Below is a small trained network, with its code and all its weights. Each question gives an input and a class and asks what happens when units are switched off, that is, made to give their printed mean instead of their output.

import numpy as np


def w(rows, s, z=0):
    codes = np.array(rows[::2]) - 128.0
    scale = np.full(codes.shape[1], s)
    scale[-1] = z or s
    return codes * scale


def norm(h):
    return h / np.sqrt((h * h).mean(-1, keepdims=True) + 1e-5)


def f(y):
    return np.maximum(y, 0)


def log_softmax(a):
    a = a - a.max(-1, keepdims=True)
    return a - np.log(np.exp(a).sum(-1, keepdims=True))


def net(x, mask):
    res = np.array(x, float).reshape(1, 8) / 4 @ E
    u = 0
    for l in range(3):
        y = f(norm(res) @ A[l][:, :-1].T + A[l][:, -1])
        res = res + np.where(mask[u : u + 4], y, B[l][:, -1]) @ B[l][:, :-1]
        u += 4
    return log_softmax(norm(res)[-1] @ U[:, :-1].T + U[:, -1])


A, B = {}, {}
E = w([
[176,107,114,125,192,168,172,99,165,138],'x0',
[213,103,137,112,134,156,168,197,76,112],'x1',
[166,134,194,75,67,74,107,95,122,101],'x2',
[134,127,67,113,165,90,125,82,106,73],'x3',
[127,112,71,123,65,164,205,148,117,169],'x4',
[164,181,135,41,163,181,125,170,154,163],'x5',
[91,28,114,56,158,176,132,89,115,168],'x6',
[145,149,69,157,157,254,93,149,143,157],'x7',
],0.0093)
A[0] = w([
[125,201,144,116,30,190,120,205,120,170,155],'L0N1',
[97,184,124,160,130,118,45,164,49,45,26],'L0N2',
[187,184,91,22,63,151,171,154,133,109,3],'L0N3',
[227,126,11,154,73,255,139,169,104,42,101],'L0N4',
],0.0059,0.0037)
B[0] = w([
[156,84,193,99,168,67,192,95,25,125,239],'L0N1',
[23,78,52,153,35,102,53,105,102,150,175],'L0N2',
[78,96,95,162,172,50,46,13,124,140,169],'L0N3',
[129,145,244,135,175,101,97,181,171,153,255],'L0N4',
],0.011,0.0052)
A[1] = w([
[96,81,111,90,179,200,119,107,129,167,94],'L1N1',
[130,153,87,254,137,146,143,113,176,112,209],'L1N2',
[173,188,127,140,140,166,23,134,81,84,5],'L1N3',
[74,143,132,126,69,96,171,107,200,159,85],'L1N4',
],0.0084,0.0015)
B[1] = w([
[165,106,95,99,117,204,179,132,146,105,255],'L1N1',
[82,54,132,168,115,81,183,192,61,140,203],'L1N2',
[102,185,67,74,147,93,69,54,101,3,189],'L1N3',
[4,87,48,73,181,95,136,1,190,75,185],'L1N4',
],0.0092,0.005)
A[2] = w([
[138,65,161,138,126,71,239,49,79,64,154],'L2N1',
[81,96,47,108,254,203,181,179,121,194,48],'L2N2',
[114,165,121,175,187,87,95,127,139,29,225],'L2N3',
[115,155,86,166,22,100,49,58,149,162,2],'L2N4',
],0.0065,0.0025)
B[2] = w([
[105,198,157,153,48,191,169,148,80,37,255],'L2N1',
[174,103,53,144,169,179,128,193,71,153,234],'L2N2',
[134,144,251,183,82,120,197,133,100,172,217],'L2N3',
[75,166,85,102,254,140,143,123,171,169,163],'L2N4',
],0.0094,0.0068)
U = w([
[180,172,119,62,99,121,115,129,250,142,17],'0',
[19,143,109,120,104,65,107,61,191,157,118],'1',
[68,121,156,208,89,85,183,129,30,76,206],'2',
[184,68,56,110,231,229,157,198,141,199,179],'3',
[137,81,63,62,104,219,150,55,158,90,180],'4',
[159,175,99,123,135,87,47,105,162,107,30],'5',
[220,147,212,92,130,130,186,220,68,133,185],'6',
[185,118,67,149,106,116,106,129,208,170,3],'7',
],0.012,0.0049)

Each question gives the input, the list of numbers given to net, and the class t.
The units are the neurons (one row each of A and B). Each row of codes is followed by its name. A weight is (code - 128) times the scale printed after its matrix; where a second scale follows, it is the last column's (A, B and U).
mask holds one flag per neuron, layer by layer. A switched-off neuron (its flag False) gives its mean, the last column of its row in B, instead of its output. The means were averaged over made-up inputs and are rounded, as every weight is.
A unit's drop is (log p(t) with every unit on - log p(t) with that unit switched off) / (log p(t) with every unit on - log p(t) with every unit switched off).
The circuit of an input: a set's keep is (log p(t) with only the set's units on - log p(t) with every unit switched off) / (log p(t) with every unit on - log p(t) with every unit switched off). Starting from all 12 units, units are removed one at a time, each time the one whose removal leaves the highest keep (on an exact tie, the one counted first), for as long as the keep stays at least 0.8.
circuit, biggest first: the units of the circuit, biggest drop first
unit that matters most: the unit with the biggest drop
k most important neurons: the k neurons with the biggest drops, biggest first
top k neurons in layer l: the k neurons of layer l with the biggest drops, biggest first
drop of u: that unit's drop, to one decimal
input [2,2,0,-2,-2,-1,5,-3], class 3: 2 most important neurons : [L0N1, L1N1]
input [1,-8,5,4,-8,-3,-6,7], class 1: circuit, biggest first : [L0N2, L2N4]
input [-6,1,3,-7,4,8,6,-7], class 2: circuit, biggest first : [L0N3, L0N4]
input [-4,6,2,-4,-8,2,6,4], class 4: circuit, biggest first : [L0N4, L1N3]
input [-1,-6,7,1,-4,-3,-5,0], class 1: circuit, biggest first : [L2N4, L0N1]
input [1,-6,-8,6,3,-8,8,3], class 3: unit that matters most : L2N2
input [-6,-5,6,-3,8,-7,4,7], class 1: top 3 neurons in layer 2 : [L2N4, L2N2, L2N3]
input [-1,-3,-8,4,2,2,0,-4], class 3: 2 most important neurons : [L2N2, L1N3]
input [-5,4,-1,4,6,-2,7,0], class 3: 2 most important neurons : [L0N1, L2N2]
input [-1,-5,-3,2,-6,2,8,0], class 3: top 2 neurons in layer 2 : [L2N2, L2N1]
input [1,-7,-3,2,-3,3,-8,-5], class 1: top 2 neurons in layer 1 : [L1N4, L1N1]
input [-7,8,7,5,7,1,-4,6], class 2: 3 most important neurons : [L0N3, L0N2, L2N2]
input [6,-4,0,-8,-3,5,-2,-8], class 1: 2 most important neurons : [L1N4, L0N1]
input [-6,1,-6,1,6,2,-7,7], class 6: unit that matters most : L0N4
input [8,-1,5,-8,-8,6,3,-7], class 0: top 2 neurons in layer 0 : [L0N1, L0N4]
input [-8,7,2,-1,5,5,1,-5], class 2: top 2 neurons in layer 0 : [L0N3, L0N4]
input [-1,-2,8,-6,-8,-5,-6,0], class 1: top 3 neurons in layer 2 : [L2N4, L2N2, L2N1]
input [-2,-1,-6,-8,-1,5,8,-7], class 3: drop of L2N2 : 0.2
input [-1,4,-8,-5,2,-1,-4,-2], class 6: drop of L1N3 : 0.1
input [-4,-6,2,-4,3,3,3,-5], class 1: circuit, biggest first : [L1N4]
input [6,-1,-1,-2,2,-6,6,-3], class 4: drop of L0N1 : 0.3
